Below are the code and all the weights of a small trained network. Each question names an input and a class and asks about switching units off, where a switched-off unit gives its printed mean instead of its output.

import numpy as np


def w(rows, s, z=0):
    codes = np.array(rows[::2]) - 128.0
    scale = np.full(codes.shape[1], s)
    scale[-1] = z or s
    return codes * scale


def norm(h):
    return h / np.sqrt((h * h).mean(-1, keepdims=True) + 1e-5)


def f(y):
    return y / 2 * (1 + np.tanh(0.7978845608 * (y + 0.044715 * y**3)))


def log_softmax(a):
    a = a - a.max(-1, keepdims=True)
    return a - np.log(np.exp(a).sum(-1, keepdims=True))


def net(x, mask):
    res = np.array(x, float).reshape(1, 4) / 4 @ E
    u = 0
    for l in range(3):
        y = f(norm(res) @ A[l][:, :-1].T + A[l][:, -1])
        res = res + np.where(mask[u : u + 3], y, B[l][:, -1]) @ B[l][:, :-1]
        u += 3
    return log_softmax(norm(res)[-1] @ U[:, :-1].T + U[:, -1])


A, B = {}, {}
E = w([
[151,173,136,180,6,156,88,217,145,51],'x0',
[141,122,118,128,108,112,119,124,113,146],'x1',
[78,153,137,85,117,209,120,172,13,147],'x2',
[210,249,215,88,171,86,113,129,159,214],'x3',
],0.014)
A[0] = w([
[44,2,82,102,165,120,150,74,96,123,136],'0.n1',
[121,121,151,59,143,208,172,76,90,194,3],'0.n2',
[127,64,81,135,65,137,221,56,216,109,27],'0.n3',
],0.0073,0.0045)
B[0] = w([
[152,229,60,238,193,131,73,203,109,154,254],'0.n1',
[194,29,181,57,168,116,86,252,141,144,156],'0.n2',
[171,74,195,108,192,85,19,118,80,94,177],'0.n3',
],0.011,0.0075)
A[1] = w([
[108,74,186,3,165,89,205,41,119,212,108],'1.n1',
[102,53,90,197,51,121,93,180,134,20,4],'1.n2',
[166,142,89,130,206,105,104,150,217,194,99],'1.n3',
],0.0077,0.0029)
B[1] = w([
[99,113,137,84,156,148,123,76,189,149,189],'1.n1',
[155,91,179,7,92,120,132,96,143,118,253],'1.n2',
[111,166,106,139,46,124,178,59,124,70,245],'1.n3',
],0.015,0.0064)
A[2] = w([
[106,180,133,94,87,209,144,166,5,142,193],'2.n1',
[181,195,160,149,70,121,157,229,187,148,6],'2.n2',
[88,185,138,69,175,199,101,156,81,220,197],'2.n3',
],0.011,0.0023)
B[2] = w([
[24,188,98,137,95,157,221,119,168,210,254],'2.n1',
[129,78,24,242,254,97,85,158,52,122,214],'2.n2',
[212,49,231,125,103,211,64,195,88,106,229],'2.n3',
],0.011,0.0097)
U = w([
[153,144,42,253,187,15,72,85,133,59,97],'0',
[193,47,239,31,94,151,62,148,139,85,253],'1',
[90,153,95,217,162,215,113,219,54,176,148],'2',
[18,142,129,38,2,167,237,134,140,113,2],'3',
[137,207,143,104,131,98,200,15,222,148,106],'4',
],0.016,0.0042)

Each question gives the input, the list of numbers given to net, and the class t.
The units are the neurons (one row each of A and B). Each row of codes is followed by its name. A weight is (code - 128) times the scale printed after its matrix; where a second scale follows, it is the last column's (A, B and U).
mask holds one flag per neuron, layer by layer. A switched-off neuron (its flag False) gives its mean, the last column of its row in B, instead of its output. The means were averaged over made-up inputs and are rounded, as every weight is.
A unit's drop is (log p(t) with every unit on - log p(t) with that unit switched off) / (log p(t) with every unit on - log p(t) with every unit switched off).
The circuit of an input: a set's keep is (log p(t) with only the set's units on - log p(t) with every unit switched off) / (log p(t) with every unit on - log p(t) with every unit switched off). Starting from all 9 units, units are removed one at a time, each time the one whose removal leaves the highest keep (on an exact tie, the one counted first), for as long as the keep stays at least 0.8.
units of the circuit, in order: the units of the circuit, biggest drop first
most important unit: the unit with the biggest drop
top k neurons: the k neurons with the biggest drops, biggest first
top k neurons in layer l: the k neurons of layer l with the biggest drops, biggest first
drop when u is switched off: that unit's drop, to one decimal
input [1,-6,-4,3], class 0: units of the circuit, in order : (2.n2)
input [-4,4,1,4], class 1: top 2 neurons in layer 2 : (2.n1 2.n3)
input [4,3,-1,1], class 0: top 2 neurons : (2.n2 0.n3)
input [-6,-2,0,-7], class 0: top 3 neurons : (2.n1 2.n3 0.n3)
input [3,-5,1,-7], class 3: units of the circuit, in order : (2.n3 1.n2)
input [6,4,4,0], class 3: top 3 neurons : (0.n1 1.n2 2.n1)
input [1,8,0,7], class 0: top 2 neurons : (2.n2 1.n2)
input [0,-6,7,7], class 1: top 2 neurons : (0.n1 2.n3)
input [8,0,-3,-5], class 1: top 2 neurons : (1.n2 2.n1)
input [-1,-6,1,5], class 1: top 2 neurons in layer 2 : (2.n1 2.n3)
input [5,-2,1,-4], class 3: top 3 neurons : (2.n3 0.n3 0.n2)
input [4,1,1,-6], class 3: top 2 neurons in layer 2 : (2.n3 2.n2)
input [-8,-5,-1,-2], class 0: top 3 neurons : (0.n1 1.n3 2.n1)
input [-6,7,7,1], class 1: units of the circuit, in order : (2.n3)
input [0,0,-4,1], class 4: top 3 neurons : (2.n2 0.n1 2.n3)
input [6,7,-3,-1], class 1: top 2 neurons : (1.n2 0.n1)
input [1,-2,1,-1], class 3: top 2 neurons in layer 0 : (0.n1 0.n3)
input [0,0,-1,1], class 4: top 2 neurons : (0.n1 2.n2)
input [-8,6,4,1], class 1: top 2 neurons : (2.n3 0.n2)
input [-2,2,0,-1], class 0: most important unit : 1.n3
input [-1,6,7,8], class 1: top 3 neurons : (0.n1 2.n3 1.n1)
input [8,-5,-6,-2], class 1: top 2 neurons : (1.n2 0.n1)
input [-7,4,5,5], class 1: drop when 2.n3 is switched off : 0.0
input [3,-7,8,-8], class 3: drop when 2.n1 is switched off : 0.1
input [2,4,-4,5], class 0: drop when 2.n2 is switched off : 0.2
input [5,-8,-4,7], class 0: drop when 2.n2 is switched off : 0.2
input [1,2,2,-1], class 3: most important unit : 0.n1
